Each row of numbers stands for one node and depends on some of the facts below. Use the named rows to name the rest.

Facts:
β c <- bastom betrazum bipasum brebru brifufli brizize brofam brofiflu drumos drunam flepa flolan flurom gistil goskar groskis kelum kemobre klabrul klekon klobra klolu kluskal lavos lotrak mefum movusur netrik nibobru nidas nidra nidral nuloplik pevi pipo plenes pleza plonubir popas regras riplas rufol selok skavam skebros skibek skitre skorar soplal stedo susto toplal troduk vepam vupa
β d <- beflam drakler dredizok drelokan drilu dritra fidru flatak flavi flesotrus flipla fogre gilaskis gotretrol graplo greduk groni kiklir kimol kliril kludral kugrek lobran mizo modos nitadun nodek nufal podak pugu rivezum sastem skamul skugru skuve somon stazu stina studro tekas tosil tudonun vabes vezus vogol
β a <- beman brebun bugram buru dopu dopur dredran dunir fakle famak fikol fladistem flogrir fluzu fogrekli fomu fugriklir gapin gaplen grezi grigra kavas kefos kidrok kipus klunom kobrose lenos moska nebruk nugrik pamuk pelen pidek plamuk plibul rako rostom stalek taler teneskam tidi tona tragum tretem trofor
β b <- britral brunar desuk dopi dradrik draro dristu drite drodo flikloplum flogon flogul gafi gragebrom griflanu grimul grokun grudar grufor kasun kipir klifu klises lela lezem lubiflem mave mifen mogral negul replol rina rokupe satrun skadras skevega skibre skoskos stalak stotre stufuder stugem taklas tima tronos trurim tuse vitra voberu vubrom ziflus zukil
[bastom] γ gapin
[bastom bipasum brofiflu dradrik flogul kimol lenos pidek plamuk selok skoskos tona toplal vezus] γ grudar
[betrazum] γ flurom
[bipasum] γ nitadun
[brebru brizize] γ mizo
[brebun drodo nebruk nufal regras rufol skamul stalek stotre tosil vogol] γ drilu
[brifufli tretem] γ kavas
[britral draro gaplen] γ gragebrom
[brizize replol] γ pelen
[brunar] γ kemobre
[brunar dredran mave] γ plonubir
[buru mifen] γ fladistem
[desuk lavos regras] γ klobra
[dopu troduk] γ drite
[dopur modos nidas] γ brofam
[dopur] γ beman
[dradrik netrik vitra] γ replol
[drakler] γ flesotrus
[draro grezi] γ groni
[dredizok flikloplum lela soplal] γ kobrose
[dredran] γ draro
[drilu flavi fluzu grigra kobrose nibobru plonubir pugu rufol studro] γ drunam
[dristu skibek] γ drumos
[drumos klolu nodek tragum] γ rufol
[dunir skuve] γ brizize
[fakle somon] γ rokupe
[fakle pevi] γ drodo
[famak fogre greduk kludral pamuk plamuk skamul] γ kimol
[fidru susto] γ bugram
[fidru] γ ziflus
[fidru goskar gragebrom lela] γ tosil
[fikol] γ lenos
[flatak klolu skamul] γ lotrak
[flatak sastem studro taklas tuse] γ regras
[flepa] γ klabrul
[flepa] γ dradrik
[flesotrus kluskal voberu] γ mogral
[flipla tuse] γ dopi
[flogon stufuder] γ fogre
[flolan] γ stugem
[flolan] γ kasun
[flurom netrik] γ sastem
[fomu] γ nugrik
[fugriklir gistil] γ pleza
[gafi mizo moska nufal] γ tudonun
[gapin] γ kluskal
[goskar] γ griflanu
[gotretrol] γ flipla
[graplo] γ plibul
[grokun groskis] γ dristu
[groni] γ troduk
[groni] γ stina
[groskis] γ stufuder
[grufor lubiflem soplal] γ skadras
[kavas] γ pugu
[kefos] γ soplal
[kelum] γ nufal
[kidrok kipir plibul] γ skibre
[kidrok] γ skuve
[kiklir skamul] γ nebruk
[klabrul teneskam] γ dritra
[klekon lobran stina] γ brofiflu
[klifu mefum pelen trofor] γ skoskos
[kliril] γ tretem
[klises vupa] γ nodek
[klobra] γ tragum
[kugrek plenes vogol] γ nuloplik
[lavos] γ beflam
[lela] γ popas
[lela tekas] γ bipasum
[lela lubiflem pleza voberu] γ skugru
[lenos somon] γ nidas
[lobran nitadun] γ rivezum
[mifen soplal stotre] γ vezus
[modos] γ fluzu
[nebruk] γ flikloplum
[negul tona] γ skibek
[negul nugrik troduk] γ movusur
[nidra] γ satrun
[nidral skuve] γ grimul
[plamuk] γ lubiflem
[plibul] γ klunom
[podak skebros stugem] γ tronos
[riplas] γ klises
[rostom] γ bastom
[satrun] γ vitra
[selok] γ klifu
[skebros] γ susto
[skebros] γ drelokan
[skibre] γ skavam
[skitre] γ nibobru
[skitre] γ skevega
[skorar] γ lezem
[skugru] γ britral
[somon stazu] γ zukil
[stalak] γ kipus
[stalak vogol] γ greduk
[stedo] γ gilaskis
[susto] γ pipo
[susto] γ tidi
[taklas] γ vabes
[taklas] γ tona
[teneskam] γ rina
[vabes] γ toplal

Some rows with their names:
4 1 1 15 3 -16 7 -5 2 7 2 -16 3 7 -3 0 -7 -4 2 -1 3 -8 4 4 4 -11 -1 -1 -12 -9 2 10 -3 1 : kipus
7 4 0 20 -8 9 4 2 -4 -7 -1 -11 -4 0 4 -3 -6 2 -4 -1 5 2 -1 5 11 2 1 7 -6 -8 1 -8 1 3 : riplas
5 5 0 22 -7 10 5 3 -4 -8 1 -11 -5 0 5 -4 -5 0 -4 0 6 3 -1 5 10 4 2 7 -5 -8 0 -10 1 5 : groskis
6 3 -1 23 -6 6 6 1 -1 -6 0 -12 -2 1 3 -4 -6 2 -6 -2 8 3 -3 5 13 0 0 7 -8 -6 0 -8 1 2 : troduk
5 4 2 8 -1 -13 8 1 -1 -1 4 -16 3 4 -2 0 -6 -3 2 5 5 -4 2 5 -3 -5 1 2 -8 -7 -3 2 -4 5 : dopur
-7 -3 -3 33 1 32 1 10 -7 8 24 -17 -8 10 2 -1 -7 -26 13 11 3 -11 9 18 -26 34 6 -8 -1 -11 6 2 -1 31 : pamuk
4 2 2 13 3 -17 7 -4 2 7 1 -16 3 6 -3 0 -8 -4 2 0 3 -7 4 4 3 -9 0 0 -11 -9 2 8 -2 0 : taler
7 3 -1 23 -5 6 5 1 0 -2 -2 -12 -4 2 1 -4 -7 0 -5 -4 6 2 -2 5 14 0 0 6 -9 -7 2 -6 1 0 : susto
-2 -2 4 10 3 -8 4 -7 11 9 5 -10 0 -1 -3 0 -1 -6 -2 -8 5 -4 -4 8 7 -2 2 -2 -7 6 4 13 3 -9 : skevega
4 4 -5 0 -4 -3 13 -1 0 -4 10 -10 6 0 1 -5 -4 -12 2 0 1 3 -6 2 -8 -8 6 -2 -6 -7 -3 -7 1 -4 : graplo
4 3 -5 -1 -3 -5 10 0 0 -1 8 -10 8 0 1 -4 -4 -12 3 -2 0 2 -8 2 -8 -8 4 -3 -7 -4 -1 -5 1 -2 : modos
-2 -4 3 11 3 -8 7 -5 13 6 8 -11 3 -2 -3 -1 -1 -4 -4 -7 9 -2 -6 10 7 -2 2 1 -6 11 1 10 2 -8 : mogral
7 -1 -2 15 -10 11 15 11 3 -13 5 -14 7 -2 3 -5 -6 9 -12 2 19 9 -7 9 7 8 0 13 -5 7 -10 -17 -2 6 : pleza
7 5 -2 16 -7 14 11 5 1 -1 -6 -13 -3 0 -1 -4 -8 3 -6 -2 10 4 -3 8 13 3 2 11 -7 4 -2 -8 -1 0 : goskar
5 25 -3 -22 -1 28 27 4 -7 19 -28 -15 -13 -1 -16 1 -14 -7 9 2 -2 -9 12 5 -2 -7 8 12 -4 33 -11 13 -12 -1 : brebun
5 12 -1 18 -8 10 8 4 -5 -8 -3 -12 -7 -3 1 -3 -10 0 -4 -4 9 -1 1 3 9 7 1 1 -7 0 2 -9 1 -2 : kelum
-10 -13 5 -20 -5 -7 18 -6 -8 3 -18 -7 2 -3 -8 5 -13 11 14 -1 19 -2 -15 17 -17 30 17 1 1 -15 16 -26 4 -31 : flogul
4 5 2 8 -1 -12 9 2 -1 -1 5 -16 3 3 -1 0 -6 -3 3 5 5 -4 1 5 -3 -4 1 2 -8 -6 -3 1 -4 6 : dopu
0 -3 3 -4 -4 3 16 9 12 -7 14 -12 9 -7 -2 -3 0 3 -8 4 20 8 -12 14 -6 10 4 11 0 24 -12 -5 -2 0 : britral
0 4 7 4 -1 3 4 -12 -20 -18 2 -5 -5 3 19 3 1 1 9 14 -15 -5 15 -2 0 -30 9 14 5 -19 -3 9 -8 21 : tragum

Name these rows:
No name comes twice in this set of rows, the named rows included.
4 23 -4 -19 -1 28 27 5 -5 18 -23 -16 -12 0 -15 0 -13 -8 8 4 -1 -8 11 7 -3 -5 8 12 -5 30 -11 10 -12 0 | nebruk
-2 -5 3 0 -3 3 13 6 10 -5 13 -12 8 -6 0 -2 0 0 -6 2 18 4 -9 13 -6 12 4 7 -1 20 -8 -2 0 0 | lubiflem
5 0 -2 29 -2 7 2 -7 1 6 -6 -12 -6 5 1 -3 -7 -1 -4 -8 2 -2 2 5 21 -8 0 6 -11 -10 6 2 2 -2 | lotrak
-8 -10 -1 9 -3 11 12 4 -13 5 3 -15 -1 8 -3 3 -14 -7 17 10 12 -9 1 18 -26 33 11 -4 -1 -23 11 -16 0 6 | plamuk
4 25 -12 -36 -3 44 39 3 -2 22 -26 -11 -8 -4 -18 -5 -13 -13 7 -2 -2 -1 3 5 -5 -13 15 15 -4 45 -16 5 -10 -14 | tosil
-4 2 7 2 -2 2 4 -4 0 -11 12 -5 -4 -5 9 0 3 -2 0 3 1 0 0 6 -2 -3 8 5 4 2 -1 4 0 3 | klises
19 23 6 21 -11 -16 -13 10 5 8 -12 -9 -17 6 -11 -4 -3 -13 6 4 -6 10 -22 7 12 7 3 9 -13 -36 7 -21 2 -6 | mefum
-5 2 3 7 -1 6 6 1 6 3 10 -10 -3 -3 -1 -1 -1 -10 1 -1 6 -2 -5 11 -4 12 5 0 -1 9 1 6 2 0 | stalak
3 1 -6 0 -4 -4 16 0 4 -5 13 -11 10 0 1 -6 -4 -9 -1 1 6 5 -8 4 -8 -10 5 1 -7 -2 -7 -7 0 -3 | flesotrus
5 8 1 4 -1 -7 12 2 -1 2 0 -15 1 3 -4 0 -7 -4 3 5 5 -4 4 5 -3 -4 3 4 -7 -2 -5 3 -5 4 | fakle
-6 -5 7 -18 -7 -12 13 -2 -4 -1 -11 -7 0 -4 -8 4 -10 6 11 1 18 0 -17 14 -15 27 14 0 1 -14 12 -24 4 -27 | dradrik
1 3 5 16 -7 22 -1 -14 -24 -26 -1 1 -12 0 26 0 1 7 2 8 -14 0 14 -4 15 -27 9 18 7 -25 2 0 -3 19 | drumos

Now the same nodes, written a new way:
Known rows:
1 3 7 2 9 2 -11 13 2 -3 -1 4 0 11 -11 4 1 -4 8 7 2 -15 -4 -3 -3 9 : stina
-1 -1 -10 11 -13 10 -11 2 -14 1 7 11 12 -19 10 1 -11 -4 2 -20 29 16 9 9 16 10 : brebun
0 6 5 1 8 5 -9 12 5 -4 2 3 -3 10 -10 3 -2 -3 13 9 3 -13 -1 -3 -2 9 : graplo
1 8 2 2 3 -4 -4 -5 -5 -4 -3 1 11 9 13 1 -3 6 8 -20 17 2 3 -2 -2 3 : gapin
3 -6 11 -11 2 4 -3 -4 -2 -7 -2 -9 -5 -12 -8 -4 6 10 -1 -2 -3 6 -11 7 3 -2 : netrik
0 10 2 1 3 -3 -2 -5 -4 -5 -2 0 10 8 13 0 -5 7 9 -19 17 2 4 -3 -2 4 : fugriklir
-6 2 -11 0 -13 -14 21 -4 12 7 7 7 -6 3 4 -2 -1 -7 -17 10 -5 -3 5 -5 -4 -3 : kasun
2 -7 8 -9 1 5 0 -5 -2 -5 -2 -10 -7 -11 -10 -4 4 8 1 -1 -5 6 -9 10 3 -4 : flolan
10 -24 3 7 3 1 -9 -5 -29 6 -24 4 14 -2 -18 10 15 -1 -34 -7 -23 3 -16 13 -7 -14 : toplal
-6 2 -10 -1 -12 -14 22 -3 12 7 7 8 -6 3 5 -2 -1 -7 -17 10 -4 -3 5 -5 -5 -3 : lezem
0 4 7 3 10 9 -9 13 4 -6 3 0 -3 8 -7 5 0 -2 15 10 -5 -9 -1 -10 -1 9 : dredizok
-1 -9 -1 -3 -12 3 19 -13 -2 -4 5 -3 -14 -7 -23 -2 1 5 -6 1 -12 3 -5 14 1 -4 : nuloplik
2 -7 11 -9 3 7 -2 -3 -4 -8 -3 -10 -5 -12 -6 -2 6 10 0 -1 -10 9 -10 3 3 -2 : soplal
0 9 1 2 2 -3 -2 -6 -4 -3 -2 0 10 9 12 0 -4 6 10 -18 16 1 4 -1 -1 3 : fomu
-1 17 -22 -5 23 33 -18 11 -3 0 -6 -9 -11 4 -20 4 -15 0 24 27 4 5 23 6 -20 -12 : greduk
-3 6 1 -10 1 -11 -1 5 13 5 0 1 2 -4 19 -5 2 -1 -9 7 8 1 0 -10 -3 0 : satrun
3 -6 10 -11 1 2 0 -6 0 -6 -1 -10 -8 -10 -10 -4 5 9 2 -1 -3 5 -10 10 2 -4 : troduk
1 -1 2 25 10 13 0 -6 -10 -5 3 -14 12 6 32 8 1 3 27 -14 -37 13 14 -35 14 -1 : fluzu
1 7 0 4 2 -4 -3 -6 -7 -2 -3 2 12 9 12 1 -3 4 7 -19 15 1 4 -1 -2 2 : rostom
3 5 -14 7 11 8 -9 -7 -22 3 -17 3 16 12 4 8 -5 3 -4 -14 6 8 12 4 -16 -12 : plamuk

Name these rows:
No name comes twice in this set of rows, the named rows included.
7 -13 -1 17 9 4 -17 13 -23 6 -19 18 17 16 -19 18 8 -14 -23 3 -14 -14 -8 1 -11 0 | vezus
3 -9 7 -9 0 3 -2 -5 -2 -3 -1 -10 -7 -12 -10 -5 4 7 1 -1 -2 5 -9 12 5 -4 | lavos
-3 4 -2 -7 -3 -10 0 5 11 7 1 3 1 -7 17 -5 1 -4 -11 8 8 3 1 -6 0 0 | tuse
-2 -3 -4 7 -9 18 -16 20 -4 -3 12 16 -3 -19 -14 4 -9 -11 2 7 20 2 2 8 14 21 | nufal
1 -1 14 -16 5 5 -4 -3 1 -10 -3 -11 -7 -12 -6 -4 5 14 2 -2 0 8 -11 4 0 0 | pleza
-6 9 1 -13 -2 -6 -3 10 12 1 2 6 2 -14 18 -4 1 0 -16 5 17 9 -1 -10 -2 7 | gragebrom
0 -4 8 23 17 22 -7 12 0 -7 7 -12 -1 7 10 11 4 -6 32 14 -50 -1 8 -37 13 5 | pugu
-2 2 7 -7 0 -15 -2 7 8 4 -5 8 9 -2 20 0 8 -2 -24 2 3 1 -7 -14 -4 5 | klifu
4 -8 -7 6 1 -12 -5 4 -12 16 -19 13 19 4 10 8 10 -11 -40 4 -11 -1 -4 -5 -11 -11 | flogul
-1 19 -23 -8 26 34 -18 10 -2 -1 -7 -12 -13 5 -20 4 -16 2 28 29 3 6 25 5 -23 -14 | fogre
-1 11 2 0 2 -2 -3 -4 -3 -6 -2 2 10 6 13 1 -4 8 7 -20 20 4 3 -3 -2 6 | gaplen
6 -6 -5 16 4 -5 -8 -6 -28 6 -20 12 27 16 5 12 4 -2 -21 -23 -1 -1 0 1 -10 -6 | pidek
-1 1 5 23 12 14 0 -5 -9 -8 3 -15 12 5 34 9 2 5 28 -14 -38 15 14 -39 13 1 | kobrose
0 -21 3 24 -1 21 19 -12 -8 -6 10 -21 -11 -10 2 7 7 1 16 6 -74 15 6 -26 20 -9 | drunam
9 -14 5 -4 -1 -3 -6 -8 -2 7 -1 -15 -6 -8 -9 -11 4 1 12 0 -3 -3 -9 21 13 -12 | klolu

The same nodes again, as new rows of numbers:
Known rows:
-18 -43 4 -6 1 4 -19 -31 -36 13 -22 10 -33 -25 -6 -1 -10 -16 10 -12 32 -1 4 45 -6 30 26 -8 -8 -10 3 4 -12 3 24 : kefos
-26 -27 -14 11 -2 6 -11 -28 -27 4 1 6 -38 -19 -19 3 -24 -16 -3 -13 30 8 17 42 -7 15 32 -17 -5 -27 -19 7 -3 15 -6 : fogrekli
-9 -47 -6 2 -1 -2 -42 -23 -30 20 -9 8 -28 -21 -7 -5 -9 -5 3 -33 27 5 20 35 -4 21 38 -2 -15 -20 8 12 -3 -2 12 : pelen
-12 -34 7 6 -14 2 -21 -2 -35 -5 -4 -1 -24 -36 1 -11 -11 -8 22 4 25 6 1 55 -6 37 0 -4 -20 -25 -17 4 -17 14 14 : brifufli
-18 -24 3 11 5 -22 -35 -22 -27 -6 4 -7 -19 -35 -6 -20 -24 -1 -9 -8 4 19 17 31 -11 46 18 14 1 -62 -20 15 -25 15 -4 : movusur
-8 -15 -18 15 1 -5 -9 -12 -21 2 1 -13 -32 -29 -11 -13 -23 -17 15 5 19 19 2 37 7 8 27 -15 2 -38 -11 4 8 9 0 : beflam
-25 -30 -8 6 15 -6 -11 -14 -34 17 14 3 -23 -28 -1 -5 -11 -18 7 -8 19 4 -11 33 -8 13 14 -11 -17 -43 -10 11 -7 6 15 : griflanu
-38 -22 -4 27 18 14 -7 -2 -46 11 28 12 -21 -20 -2 -3 -13 -7 -9 -8 16 13 -8 53 -16 6 8 -24 -18 -22 -19 15 2 28 1 : stugem
-15 -34 5 25 -3 -1 -39 -5 -36 7 6 6 -16 -31 0 -16 -17 6 -2 -20 18 8 17 47 -6 34 9 -3 -18 -22 -7 14 -7 18 4 : klabrul
-15 -36 -1 -3 -1 16 -22 -13 -38 -6 -12 10 -39 -27 -3 -3 -15 -7 4 -2 25 18 12 56 -5 31 33 -14 -14 0 -2 8 -6 15 16 : dopur
-7 -23 -15 23 10 -7 -17 -21 -16 22 -9 -2 -20 -33 -3 -29 -20 -11 9 -10 27 6 7 25 8 14 37 -11 4 -25 4 7 9 5 3 : vezus
-2 -16 -18 17 2 -12 -13 -18 -17 23 0 -16 -34 -28 -11 -21 -16 -27 24 2 15 23 -4 29 8 1 33 -9 5 -58 -8 7 4 -3 2 : drilu
-8 -32 0 1 1 -1 -15 -8 -32 5 -15 -4 -25 -29 -6 -16 -18 -17 20 4 24 3 -6 48 8 22 10 -9 -1 -10 3 -3 1 9 31 : kiklir
-16 -31 12 18 5 -12 -29 -22 -32 26 -1 1 -21 -36 2 -19 -7 -8 17 -9 22 1 -1 35 -7 32 14 -3 -12 -43 -10 9 -17 6 10 : popas
-18 -16 -15 28 6 -6 -14 -18 -22 4 11 -8 -27 -23 -21 -15 -34 -11 -4 -4 17 14 8 37 2 5 17 -15 7 -37 -13 7 11 21 -9 : gilaskis
-18 -25 4 12 15 -17 -20 -34 -32 27 -6 -7 -20 -25 -14 -24 -17 -18 6 -9 21 0 -8 32 -1 16 13 -3 15 -38 3 3 -11 3 20 : skugru
-18 -36 -32 13 0 -13 -18 -10 -21 15 34 3 -20 -27 -15 2 -25 -14 -2 -33 26 -1 13 25 1 0 21 -10 -21 -52 -16 15 13 3 -10 : grimul
-15 -39 -9 -7 2 1 -7 4 -33 -7 3 8 -24 -36 4 1 -16 -14 13 -3 26 3 -3 51 -3 24 9 -13 -28 -13 -7 6 2 16 24 : tuse
-12 -20 -13 25 13 -5 -13 -25 -21 12 -7 3 -17 -32 -7 -29 -26 -7 0 -13 30 1 11 32 5 19 32 -12 9 -16 5 7 9 14 2 : nitadun
-31 -18 -10 26 8 12 -4 -34 -29 28 4 2 -44 -17 -18 1 -12 -22 5 -3 25 16 -4 38 -12 -1 43 -22 -6 -44 -19 10 -5 11 -11 : bugram

Which node is each row?
No name comes twice in this set of rows, the named rows included.
-22 -27 10 15 5 11 -2 -13 -41 9 -7 0 -24 -24 -9 -14 -21 -15 15 4 30 -3 -15 56 1 18 -2 -22 0 4 -3 -6 0 21 29 | fidru
-31 -33 -8 -4 16 -10 -8 -18 -31 -1 2 8 -16 -36 -1 -9 -22 -16 -3 -7 24 -5 -3 36 -7 35 11 -7 -8 -29 -8 8 -11 14 15 | draro
-13 -39 -1 -9 -4 14 -16 -17 -37 0 -18 7 -40 -27 -2 4 -11 -13 16 0 28 14 6 55 -5 26 29 -15 -19 -3 -2 2 -6 8 23 | fakle
-15 -26 -1 6 19 -14 -26 -26 -29 -5 -12 -4 -15 -30 -11 -27 -33 -7 -11 -6 17 6 11 37 1 38 16 2 15 -21 4 6 -8 16 16 | groni
-16 -34 -10 27 -17 -14 -26 -11 -21 6 22 -4 -22 -27 -20 -2 -29 -7 4 -30 27 -5 20 38 -4 13 7 -1 -18 -51 -29 9 -2 13 -16 | skavam
-12 -31 -6 4 5 5 -33 -19 -35 8 -4 3 -41 -20 -4 -7 -9 -5 0 -9 14 30 15 43 -8 22 41 -5 -12 -30 -2 14 -7 6 6 | beman
-25 -34 13 21 4 -10 -28 -23 -34 21 -1 8 -14 -33 -8 -17 -17 -5 6 -18 28 -11 3 38 -11 36 1 1 -8 -28 -11 7 -21 16 13 | kluskal
-15 -40 -14 0 -15 7 -7 -22 -25 7 -5 4 -42 -24 -20 12 -21 -22 20 -15 41 -6 12 43 -2 10 25 -17 -21 -16 -13 -1 4 4 8 | moska
-14 -49 6 15 -17 -8 -36 -3 -36 4 9 4 -18 -30 -9 -1 -21 -1 8 -30 29 -11 17 50 -2 28 -6 1 -25 -20 -12 3 -6 15 13 | nidral
-31 -17 -19 19 13 1 5 -15 -26 22 20 7 -24 -29 -3 -4 -13 -23 5 -3 25 5 -12 33 -8 2 24 -26 -13 -42 -23 13 2 16 -5 | ziflus
-25 -14 6 34 15 9 -18 -14 -48 21 13 -5 -25 -15 -15 -21 -19 -7 -5 0 9 18 -7 53 -7 1 12 -17 4 -25 -9 7 4 25 4 | drelokan
-24 -22 -23 17 18 -13 -6 -24 -18 25 14 7 -20 -36 0 -13 -13 -21 6 -15 27 2 -4 17 -5 10 31 -14 -11 -54 -11 16 -1 6 -7 | skadras
-8 -44 -6 7 -6 -10 -31 -5 -32 6 3 -4 -17 -21 -17 -8 -27 -9 5 -29 24 -8 11 46 8 11 -3 -2 -5 -11 5 -1 10 6 20 | skuve

